[[-26  13 -13  11 -28  12  11  34]
 [-10 -15  -5  -8 -21  -5  -8   3]
 [ -7 -10  -6  -9 -19  -1  -9   2]
 [  7  20   0   2  -5  16   2 -20]
 [ -3   4  16  20   9 -13  20  -8]
 [  6  -6  10 -24  -4 -37 -24  -9]
 [ -5  -6   1   2  -2  -5   2   3]
 [ -6   7  18  28  11 -11  28  -9]]
->
[[-26  13 -13  11 -28  12  11  34]
 [-10 -15  -5  -8 -21  -5  -8   3]
 [ -7 -10  -6  -9 -19  -1  -9   2]
 [ -6   7  18  28  11 -11  28  -9]
 [ -5  -6   1   2  -2  -5   2   3]
 [ -3   4  16  20   9 -13  20  -8]
 [  6  -6  10 -24  -4 -37 -24  -9]
 [  7  20   0   2  -5  16   2 -20]]

[[  7 -15 -29  -9  -3  -2  14]
 [ -8   0 -10  -1  -8  -8  15]
 [ -4   3   5  -2   4   8  -9]]
->
[[ -8   0 -10  -1  -8  -8  15]
 [ -4   3   5  -2   4   8  -9]
 [  7 -15 -29  -9  -3  -2  14]]

[[ 12  -2 -20   3 -12 -25  14   4  17 -19]
 [ -8   2  25   9  11  24   1   5 -12  17]
 [ 10  -5 -25   4 -15 -31  16   5  16 -23]]
->
[[ -8   2  25   9  11  24   1   5 -12  17]
 [ 10  -5 -25   4 -15 -31  16   5  16 -23]
 [ 12  -2 -20   3 -12 -25  14   4  17 -19]]

[[ 11 -25 -24  -9   0 -12]
 [  8 -20 -18   4   1 -15]
 [  5  10   6 -22   2  19]
 [ 13 -19 -19  -5   3  -8]
 [-18  22  25  24  -3   1]
 [  2  14  10 -18   2  20]
 [-12  30  29   6   0  18]]
->
[[-18  22  25  24  -3   1]
 [-12  30  29   6   0  18]
 [  2  14  10 -18   2  20]
 [  5  10   6 -22   2  19]
 [  8 -20 -18   4   1 -15]
 [ 11 -25 -24  -9   0 -12]
 [ 13 -19 -19  -5   3  -8]]

[[ 12  21   1  21   3]
 [ 22  23 -11   6  15]
 [  8   1   3  -5 -30]
 [-10   2  -8  -2  -8]
 [ 13   6  -6  -3 -16]]
->
[[-10   2  -8  -2  -8]
 [  8   1   3  -5 -30]
 [ 12  21   1  21   3]
 [ 13   6  -6  -3 -16]
 [ 22  23 -11   6  15]]

[[ 14   9  36  36 -15   8  35  28  39  30]
 [  6  -2 -11 -13  24 -14 -14  -3 -12  -1]
 [ 28  12  14  24   3   8  11  33  18  39]]
->
[[  6  -2 -11 -13  24 -14 -14  -3 -12  -1]
 [ 14   9  36  36 -15   8  35  28  39  30]
 [ 28  12  14  24   3   8  11  33  18  39]]

[[ -3  -5  13 -36]
 [ 18 -19  12  12]
 [ 14 -10  29  19]
 [ 22 -16  19  20]
 [-19  22  -6 -10]
 [ 16  -8   8  20]
 [ 12   6 -26  20]
 [  5 -14 -27 -10]
 [ 13 -20 -33  -8]]
->
[[-19  22  -6 -10]
 [ -3  -5  13 -36]
 [  5 -14 -27 -10]
 [ 12   6 -26  20]
 [ 13 -20 -33  -8]
 [ 14 -10  29  19]
 [ 16  -8   8  20]
 [ 18 -19  12  12]
 [ 22 -16  19  20]]
---
[[-15 -17 -18 -17]
 [-23 -30  22 -23]
 [-24 -20 -37 -19]]
->
[[-23 -30  22]
 [-24 -20 -37]]

[[-13  12  36   0]
 [  5  12 -28 -35]
 [  5  34 -28  -8]]
->
[[  5  12 -28]
 [  5  34 -28]]

[[ 21  11  26]
 [ 22  15  30]
 [ -7  19  10]
 [ 22  21  36]
 [ 23 -17   6]]
->
[[22 15 30]
 [-7 19 10]]

[[-19  19   8]
 [  1   2   5]
 [  1   3  25]
 [ 13 -17 -37]]
->
[[ 1  2  5]
 [ 1  3 25]]

[[  5 -12 -15 -26]
 [  9 -20 -16 -38]
 [ 10 -14 -14 -37]]
->
[[  9 -20 -16]
 [ 10 -14 -14]]

[[ 18 -39 -27 -18]
 [ 12 -31 -15 -14]
 [  8 -25  -7 -11]
 [  6 -19  -2  -8]
 [  6 -19  -2  -8]]
->
[[ 12 -31 -15]
 [  8 -25  -7]]
